Below is a small trained network, with its code and all its weights. Each question gives an input and a target symbol and asks what happens when units are switched off, that is, made to give their printed mean instead of their output.

import numpy as np


def w(rows, s, z=0):
    codes = np.array(rows[::2]) - 128.0
    scale = np.full(codes.shape[1], s)
    scale[-1] = z or s
    return codes * scale


def norm(h):
    return h / np.sqrt((h * h).mean(-1, keepdims=True) + 1e-5)


def f(y):
    return y / 2 * (1 + np.tanh(0.7978845608 * (y + 0.044715 * y**3)))


def softmax(a):
    e = np.exp(a - a.max(-1, keepdims=True))
    return e / e.sum(-1, keepdims=True)


def log_softmax(a):
    a = a - a.max(-1, keepdims=True)
    return a - np.log(np.exp(a).sum(-1, keepdims=True))


def net(x, mask):
    ids = ['ΔΛΣβγζθμ'.index(c) for c in x.split()]
    T = len(ids)
    res = E[ids] + P[:T]
    u = 0
    for l in range(2):
        r = norm(res)
        for j in range(2):
            rows = slice(4 * j, 4 * j + 4)
            q, k, v = (r @ M[l][rows].T for M in (Q, K, V))
            z = softmax(np.where(np.tri(T) > 0, q @ k.T / 4**0.5, -1e9)) @ v
            o = O[l][rows]
            res = res + np.where(mask[u + j], z, o[:, -1]) @ o[:, :-1]
        u += 2
        y = f(norm(res) @ A[l][:, :-1].T + A[l][:, -1])
        res = res + np.where(mask[u : u + 12], y, B[l][:, -1]) @ B[l][:, :-1]
        u += 12
    return log_softmax(norm(res)[-1] @ U[:, :-1].T + U[:, -1])


Q, K, V, O, A, B = {}, {}, {}, {}, {}, {}
E = w([
[169,126,164],'Δ',
[46,137,91],'Λ',
[72,92,119],'Σ',
[166,128,154],'β',
[108,192,126],'γ',
[172,87,167],'ζ',
[108,115,92],'θ',
[255,122,46],'μ',
],0.02)
P = w([
[110,175,121],'0',
[2,155,194],'1',
[40,131,184],'2',
[53,135,184],'3',
[188,111,85],'4',
[143,139,78],'5',
[147,87,97],'6',
[142,128,136],'7',
[122,131,115],'8',
[102,142,48],'9',
],0.0071)
Q[0] = w([
[169,123,130],'0.h0',
[236,182,81],'0.h0',
[100,95,63],'0.h0',
[117,109,2],'0.h0',
[110,170,192],'0.h1',
[55,191,126],'0.h1',
[201,177,170],'0.h1',
[114,116,200],'0.h1',
],0.013)
K[0] = w([
[46,42,134],'0.h0',
[78,166,157],'0.h0',
[130,139,80],'0.h0',
[108,186,82],'0.h0',
[72,239,109],'0.h1',
[102,103,178],'0.h1',
[137,247,128],'0.h1',
[168,159,18],'0.h1',
],0.012)
V[0] = w([
[173,93,184],'0.h0',
[147,220,110],'0.h0',
[151,173,167],'0.h0',
[165,124,65],'0.h0',
[26,166,184],'0.h1',
[185,108,141],'0.h1',
[5,186,105],'0.h1',
[59,143,91],'0.h1',
],0.011)
O[0] = w([
[36,199,102,90],'0.h0',
[172,254,138,128],'0.h0',
[66,170,105,116],'0.h0',
[119,163,144,107],'0.h0',
[100,141,95,245],'0.h1',
[123,101,155,68],'0.h1',
[113,143,59,255],'0.h1',
[107,107,98,200],'0.h1',
],0.0083,0.0037)
A[0] = w([
[123,67,228,136],'0.n0',
[250,57,148,169],'0.n1',
[238,192,222,2],'0.n2',
[255,199,124,102],'0.n3',
[180,197,137,101],'0.n4',
[65,92,36,144],'0.n5',
[48,122,167,154],'0.n6',
[233,111,170,154],'0.n7',
[219,56,85,149],'0.n8',
[150,218,105,110],'0.n9',
[145,151,79,88],'0.n10',
[44,184,58,138],'0.n11',
],0.0091,0.0051)
B[0] = w([
[2,148,204,152],'0.n0',
[163,20,110,214],'0.n1',
[107,83,105,145],'0.n2',
[232,137,70,161],'0.n3',
[159,68,87,127],'0.n4',
[123,179,163,252],'0.n5',
[186,252,221,168],'0.n6',
[190,6,148,181],'0.n7',
[111,85,152,197],'0.n8',
[94,69,87,142],'0.n9',
[108,127,126,134],'0.n10',
[127,97,192,253],'0.n11',
],0.0062,0.0066)
Q[1] = w([
[74,20,108],'1.h0',
[193,37,195],'1.h0',
[155,51,128],'1.h0',
[245,10,163],'1.h0',
[63,96,193],'1.h1',
[168,152,160],'1.h1',
[63,130,178],'1.h1',
[64,209,107],'1.h1',
],0.011)
K[1] = w([
[64,188,122],'1.h0',
[58,177,157],'1.h0',
[57,245,107],'1.h0',
[28,211,167],'1.h0',
[175,161,121],'1.h1',
[121,69,238],'1.h1',
[163,148,93],'1.h1',
[123,124,99],'1.h1',
],0.013)
V[1] = w([
[72,113,89],'1.h0',
[141,68,135],'1.h0',
[170,71,96],'1.h0',
[75,69,61],'1.h0',
[2,140,171],'1.h1',
[193,112,107],'1.h1',
[175,226,149],'1.h1',
[168,233,64],'1.h1',
],0.015)
O[1] = w([
[104,78,92,182],'1.h0',
[2,204,94,119],'1.h0',
[93,191,86,117],'1.h0',
[118,99,77,194],'1.h0',
[71,52,178,254],'1.h1',
[216,190,118,59],'1.h1',
[188,71,90,93],'1.h1',
[194,89,48,145],'1.h1',
],0.0098,0.0066)
A[1] = w([
[181,84,30,143],'1.n0',
[69,95,237,254],'1.n1',
[10,159,140,164],'1.n2',
[161,102,59,106],'1.n3',
[77,100,144,145],'1.n4',
[48,152,27,109],'1.n5',
[222,75,181,95],'1.n6',
[209,204,176,134],'1.n7',
[184,41,152,120],'1.n8',
[71,148,99,129],'1.n9',
[242,254,172,149],'1.n10',
[95,93,112,140],'1.n11',
],0.0099,0.0088)
B[1] = w([
[197,116,173,156],'1.n0',
[229,56,171,245],'1.n1',
[242,222,139,202],'1.n2',
[130,153,192,131],'1.n3',
[207,156,39,160],'1.n4',
[96,186,149,171],'1.n5',
[120,176,153,157],'1.n6',
[42,3,221,130],'1.n7',
[183,191,81,172],'1.n8',
[127,226,112,152],'1.n9',
[110,2,153,139],'1.n10',
[141,119,166,153],'1.n11',
],0.0062,0.012)
U = w([
[156,152,169,194],'Δ',
[117,125,170,55],'Λ',
[24,84,82,211],'Σ',
[84,70,18,127],'β',
[158,152,32,249],'γ',
[221,133,2,10],'ζ',
[67,111,191,3],'θ',
[159,175,115,78],'μ',
],0.014,0.0043)

Each question gives the input, a string of symbols that net reads in full, and the target symbol t.
The units are the heads (4 rows each of Q, K, V and O) and the neurons (one row each of A and B). Each row of codes is followed by its name. A weight is (code - 128) times the scale printed after its matrix; where a second scale follows, it is the last column's (O, A, B and U).
mask holds one flag per unit, layer by layer, with each layer's heads first. A switched-off unit (its flag False) gives its mean, the last column of its rows in O or B, instead of its output. The means were averaged over made-up inputs and are rounded, as every weight is.
A unit's drop is (log p(t) with every unit on - log p(t) with that unit switched off) / (log p(t) with every unit on - log p(t) with every unit switched off).
The circuit of an input: a set's keep is (log p(t) with only the set's units on - log p(t) with every unit switched off) / (log p(t) with every unit on - log p(t) with every unit switched off). Starting from the 12 units with the biggest drops (on a tie, the unit counted first), units are removed one at a time, each time the one whose removal leaves the highest keep (on an exact tie, the one counted first), for as long as the keep stays at least 0.8.
circuit, biggest first: the units of the circuit, biggest drop first
most important unit: the unit with the biggest drop
top k neurons: the k neurons with the biggest drops, biggest first
heads that matter: for each layer, one digit per head in row order, 1 if its drop is at least 0.15 and else 0, layers parted by /
input Λ Σ γ, target β: heads that matter : 01 / 00
input θ Λ θ, target γ: circuit, biggest first : (0.h1 0.h0 1.h1)
input Λ γ ζ, target β: circuit, biggest first : (0.h1 0.h0)
input Σ β γ, target Σ: heads that matter : 10 / 11
input θ θ β, target γ: heads that matter : 11 / 00
input γ γ Λ, target ζ: circuit, biggest first : (0.h0 1.h1)
input ζ ζ γ Λ γ γ Λ Δ β, target ζ: circuit, biggest first : (0.h0 1.h1)
input Σ β Λ β θ Λ μ Σ γ, target γ: most important unit : 1.n2
input μ Λ Δ ζ Σ, target Δ: heads that matter : 01 / 00
input γ ζ γ, target ζ: circuit, biggest first : (1.h1 0.h0)
input Σ Σ β, target Σ: circuit, biggest first : (1.h0 0.h1 1.h1)
input β Λ Λ Λ, target Δ: circuit, biggest first : (1.h0 0.h0 0.n6)
input Σ β β, target Σ: circuit, biggest first : (1.h0 0.h0)
input Λ Σ Σ, target β: circuit, biggest first : (0.h1)
input ζ Λ Σ Δ, target θ: heads that matter : 11 / 11
input ζ Σ θ, target θ: heads that matter : 11 / 01
input γ Δ Δ Σ, target ζ: circuit, biggest first : (1.h1 0.h0)
input Δ Λ Δ ζ γ Σ Σ γ, target ζ: top 2 neurons : (0.n9 0.n6)
input β Σ Δ θ, target Δ: heads that matter : 11 / 10
input μ ζ μ ζ μ, target Δ: heads that matter : 01 / 11
input β β β Σ, target Δ: most important unit : 1.h0
input Δ θ μ β γ β θ Δ, target γ: heads that matter : 10 / 10
input γ Λ θ β ζ Σ, target γ: heads that matter : 10 / 11
input Σ β β ζ, target Σ: heads that matter : 10 / 10
